Below are the code and all the weights of a small trained network. Each question names an input and a class and asks about switching units off, where a switched-off unit gives its printed mean instead of its output.

import numpy as np


def w(rows, s, z=0):
    codes = np.array(rows[::2]) - 128.0
    scale = np.full(codes.shape[1], s)
    scale[-1] = z or s
    return codes * scale


def f(y):
    return y / 2 * (1 + np.tanh(0.7978845608 * (y + 0.044715 * y**3)))


def log_softmax(a):
    a = a - a.max(-1, keepdims=True)
    return a - np.log(np.exp(a).sum(-1, keepdims=True))


def net(x, mask):
    res = np.array(x, float).reshape(1, 7) / 4 @ E
    y = f(res @ A[0][:, :-1].T + A[0][:, -1])
    res = res + np.where(mask, y, B[0][:, -1]) @ B[0][:, :-1]
    return log_softmax(res[-1] @ U[:, :-1].T + U[:, -1])


A, B = {}, {}
E = w([
[237,134,67,97,36,228,29,157],'x0',
[254,25,140,18,169,6,126,118],'x1',
[92,236,17,206,159,21,94,152],'x2',
[132,97,82,224,178,82,187,54],'x3',
[152,101,94,187,47,198,127,115],'x4',
[140,134,170,144,39,37,43,243],'x5',
[243,175,252,158,131,90,222,95],'x6',
],0.0068)
A[0] = w([
[251,125,225,98,149,228,212,75,185],'neuron 1',
[178,71,189,125,140,39,172,115,79],'neuron 2',
[242,87,130,169,55,39,90,180,160],'neuron 3',
[155,114,166,167,169,105,120,107,253],'neuron 4',
[123,189,178,142,165,178,157,94,22],'neuron 5',
[187,59,100,183,155,243,162,61,232],'neuron 6',
[122,158,158,139,95,53,71,187,112],'neuron 7',
[82,177,127,118,184,156,143,126,84],'neuron 8',
[101,147,181,117,129,109,140,120,13],'neuron 9',
[153,77,194,139,142,97,144,110,162],'neuron 10',
[134,132,196,239,69,155,80,160,177],'neuron 11',
[154,149,108,186,62,110,105,158,96],'neuron 12',
[158,43,40,66,130,86,109,112,235],'neuron 13',
[32,58,132,220,97,178,172,117,129],'neuron 14',
],0.014,0.0031)
B[0] = w([
[36,183,242,145,136,107,54,88,252],'neuron 1',
[201,102,233,134,150,126,156,177,209],'neuron 2',
[33,187,163,134,119,144,113,41,216],'neuron 3',
[106,45,183,64,140,179,152,154,166],'neuron 4',
[123,97,71,122,137,131,86,150,165],'neuron 5',
[152,120,8,120,109,125,230,82,222],'neuron 6',
[128,95,60,119,173,149,160,108,189],'neuron 7',
[79,147,98,116,122,158,126,39,161],'neuron 8',
[160,86,119,148,117,143,132,120,146],'neuron 9',
[153,139,170,131,133,114,184,150,183],'neuron 10',
[102,133,42,120,175,112,51,177,191],'neuron 11',
[121,125,92,102,102,164,149,79,173],'neuron 12',
[148,98,47,138,162,152,94,210,195],'neuron 13',
[49,176,174,130,130,133,83,44,211],'neuron 14',
],0.014,0.021)
U = w([
[135,121,2,81,154,143,87,122,224],'0',
[69,179,195,106,162,118,102,54,200],'1',
[173,74,215,86,189,92,197,150,81],'2',
[139,89,161,73,196,99,26,214,75],'3',
[209,161,154,140,30,69,105,141,2],'4',
],0.0072,0.0034)

Each question gives the input, the list of numbers given to net, and the class t.
The units are the neurons (one row each of A and B). Each row of codes is followed by its name. A weight is (code - 128) times the scale printed after its matrix; where a second scale follows, it is the last column's (A, B and U).
mask holds one flag per neuron, in row order. A switched-off neuron (its flag False) gives its mean, the last column of its row in B, instead of its output. The means were averaged over made-up inputs and are rounded, as every weight is.
A unit's drop is (log p(t) with every unit on - log p(t) with that unit switched off) / (log p(t) with every unit on - log p(t) with every unit switched off).
The circuit of an input: a set's keep is (log p(t) with only the set's units on - log p(t) with every unit switched off) / (log p(t) with every unit on - log p(t) with every unit switched off). Starting from the 12 units with the biggest drops (on a tie, the unit counted first), units are removed one at a time, each time the one whose removal leaves the highest keep (on an exact tie, the one counted first), for as long as the keep stays at least 0.8.
circuit, biggest first: the units of the circuit, biggest drop first
k most important neurons: the k neurons with the biggest drops, biggest first
drop of u: that unit's drop, to one decimal
input [3,7,0,-5,-5,3,1], class 3: 2 most important neurons => (neuron 13; neuron 14)
input [-5,8,-6,2,-4,8,-7], class 2: circuit, biggest first => (neuron 2)
input [-1,8,0,-5,-5,-2,0], class 3: 2 most important neurons => (neuron 13; neuron 6)
input [1,1,0,2,-5,7,3], class 2: 2 most important neurons => (neuron 1; neuron 14)
input [0,3,0,-5,-8,-7,-3], class 3: circuit, biggest first => (neuron 6; neuron 3)
input [8,8,-5,8,-5,3,-2], class 3: circuit, biggest first => (neuron 13; neuron 2)
input [1,5,-7,-2,-2,-3,-2], class 2: 3 most important neurons => (neuron 3; neuron 14; neuron 11)
input [-3,-3,1,0,1,5,-3], class 0: 2 most important neurons => (neuron 1; neuron 3)
input [3,3,7,5,-4,-3,-2], class 0: 2 most important neurons => (neuron 1; neuron 2)
input [-5,4,-2,-2,-4,-7,3], class 2: 3 most important neurons => (neuron 2; neuron 3; neuron 14)
input [5,3,-5,-3,-7,2,-2], class 3: 4 most important neurons => (neuron 13; neuron 14; neuron 6; neuron 8)
input [4,-7,7,2,-8,-2,7], class 0: drop of neuron 1 => 0.3
input [5,1,4,6,7,1,-1], class 0: drop of neuron 12 => 0.0
input [5,-1,-3,-5,-8,6,0], class 0: drop of neuron 1 => 1.1
input [-7,0,-2,4,1,8,7], class 2: most important neuron => (neuron 2)
input [-7,7,-5,5,-7,-3,-8], class 2: drop of neuron 2 => 0.1
